Here is a tiny trained network, its code and every weight. The questions are about switching its units off for an input and a class, where a switched-off unit gives its printed mean instead of its output.

import numpy as np


def w(rows, s, z=0):
    codes = np.array(rows[::2]) - 128.0
    scale = np.full(codes.shape[1], s)
    scale[-1] = z or s
    return codes * scale


def f(y):
    return np.maximum(y, 0)


def log_softmax(a):
    a = a - a.max(-1, keepdims=True)
    return a - np.log(np.exp(a).sum(-1, keepdims=True))


def net(x, mask):
    res = np.array(x, float).reshape(1, 3) / 4 @ E
    y = f(res @ A[0][:, :-1].T + A[0][:, -1])
    res = res + np.where(mask, y, B[0][:, -1]) @ B[0][:, :-1]
    return log_softmax(res[-1] @ U[:, :-1].T + U[:, -1])


A, B = {}, {}
E = w([
[142,44,240,156,201,194,254,87,117,230],'x0',
[191,231,179,49,181,56,70,20,61,188],'x1',
[204,37,76,54,211,68,192,200,43,49],'x2',
],0.005)
A[0] = w([
[48,206,181,202,50,188,75,64,215,202,97],'n1',
[179,67,97,79,189,84,168,178,49,71,103],'n2',
[49,187,173,198,58,183,86,66,218,188,103],'n3',
[59,203,176,188,61,181,84,58,213,189,95],'n4',
[187,61,96,74,187,81,175,179,52,79,108],'n5',
[193,213,170,54,174,52,77,30,46,174,116],'n6',
[202,235,178,32,188,37,68,2,35,198,102],'n7',
[74,41,76,194,79,194,170,234,206,72,92],'n8',
[187,58,92,66,191,75,175,186,45,67,98],'n9',
[176,82,100,83,180,86,172,180,56,82,109],'n10',
[143,62,218,155,192,194,220,93,109,199,114],'n11',
[69,42,78,201,72,201,180,238,209,73,116],'n12',
[114,193,30,107,62,64,22,162,140,42,111],'n13',
[120,195,28,104,57,70,24,167,135,38,107],'n14',
[85,171,148,158,85,157,104,107,181,164,253],'n15',
[185,55,84,66,202,72,177,191,40,67,95],'n16',
[179,71,98,81,185,86,163,180,62,82,116],'n17',
[181,67,95,77,188,80,165,186,52,79,105],'n18',
[146,57,224,154,197,200,223,94,117,217,99],'n19',
[144,153,130,108,137,108,118,101,111,147,249],'n20',
[154,95,113,98,159,103,145,154,89,102,223],'n21',
[119,189,43,112,74,78,38,169,142,47,109],'n22',
[52,197,179,189,61,185,73,67,220,196,93],'n23',
[208,241,188,19,183,24,62,9,37,195,106],'n24',
[113,207,18,100,63,68,15,169,141,37,105],'n25',
[146,49,231,155,205,205,241,88,109,213,105],'n26',
[67,36,69,201,69,195,178,238,207,78,114],'n27',
],0.004,0.0071)
B[0] = w([
[171,166,63,117,124,163,86,65,177,168,190],'n1',
[162,166,64,121,121,166,81,66,175,164,165],'n2',
[175,169,63,118,123,167,82,60,183,163,186],'n3',
[165,169,56,114,124,171,81,59,176,174,182],'n4',
[167,166,69,122,124,158,88,70,174,162,168],'n5',
[54,67,140,174,177,173,107,113,103,79,193],'n6',
[23,50,131,189,199,189,97,105,91,74,205],'n7',
[35,59,139,179,188,180,104,88,96,79,192],'n8',
[163,171,54,122,123,174,76,51,182,171,169],'n9',
[162,160,73,125,120,158,90,75,168,160,163],'n10',
[90,119,141,59,98,63,184,36,103,186,189],'n11',
[79,71,152,175,180,164,107,84,116,74,208],'n12',
[85,112,149,68,107,73,183,34,103,175,198],'n13',
[74,107,149,52,96,63,193,5,98,193,198],'n14',
[218,134,190,149,115,105,126,125,178,78,253],'n15',
[163,170,53,122,122,176,77,64,182,171,171],'n16',
[170,165,77,124,119,162,88,55,177,157,166],'n17',
[161,163,72,123,124,163,88,71,173,160,166],'n18',
[70,118,130,48,93,63,190,3,95,201,189],'n19',
[214,120,234,164,119,92,144,143,182,58,238],'n20',
[206,143,187,150,112,112,124,120,178,88,212],'n21',
[76,112,146,64,103,73,185,26,103,181,188],'n22',
[174,180,38,106,117,180,72,34,189,186,183],'n23',
[36,58,137,189,194,184,100,112,96,74,210],'n24',
[76,112,149,65,105,70,187,20,103,185,202],'n25',
[78,118,138,47,86,57,196,11,95,194,198],'n26',
[81,81,150,166,166,159,110,92,118,84,207],'n27',
],0.0061,0.0076)
U = w([
[196,192,67,126,117,180,75,119,160,158,101],'0',
[88,121,146,76,97,36,210,111,109,170,117],'1',
[61,74,145,190,179,184,104,133,112,51,107],'2',
[248,153,213,164,102,77,143,159,153,52,255],'3',
[116,158,105,130,113,135,134,203,63,135,77],'4',
[104,167,111,129,120,133,135,201,101,134,76],'5',
[105,171,105,133,113,135,138,194,91,137,65],'6',
],0.012,0.0057)

Each question gives the input, the list of numbers given to net, and the class t.
The units are the neurons (one row each of A and B). Each row of codes is followed by its name. A weight is (code - 128) times the scale printed after its matrix; where a second scale follows, it is the last column's (A, B and U).
mask holds one flag per neuron, in row order. A switched-off neuron (its flag False) gives its mean, the last column of its row in B, instead of its output. The means were averaged over made-up inputs and are rounded, as every weight is.
A unit's drop is (log p(t) with every unit on - log p(t) with that unit switched off) / (log p(t) with every unit on - log p(t) with every unit switched off).
The circuit of an input: a set's keep is (log p(t) with only the set's units on - log p(t) with every unit switched off) / (log p(t) with every unit on - log p(t) with every unit switched off). Starting from the 12 units with the biggest drops (on a tie, the unit counted first), units are removed one at a time, each time the one whose removal leaves the highest keep (on an exact tie, the one counted first), for as long as the keep stays at least 0.8.
circuit, biggest first: the units of the circuit, biggest drop first
top k neurons: the k neurons with the biggest drops, biggest first
drop of u: that unit's drop, to one decimal
input [8,-8,7], class 1: top neuron => n26
input [3,4,-2], class 2: circuit, biggest first => n7, n24
input [3,5,-3], class 2: circuit, biggest first => n7, n24
input [-7,-6,-4], class 1: circuit, biggest first => n14, n25
input [6,7,3], class 2: top 2 neurons => n7, n24
input [-7,-6,5], class 1: top 2 neurons => n14, n25
input [8,-7,1], class 1: top 3 neurons => n26, n19, n11
input [-6,-1,6], class 0: top 2 neurons => n16, n9
input [2,6,-5], class 2: top 3 neurons => n7, n24, n6
input [-6,-5,4], class 1: top 2 neurons => n14, n25
input [-7,-2,7], class 0: drop of n11 => 0.2
input [-4,1,-3], class 1: drop of n14 => 0.4
input [-3,0,4], class 0: drop of n26 => 0.1
input [-1,8,-5], class 2: circuit, biggest first => n7
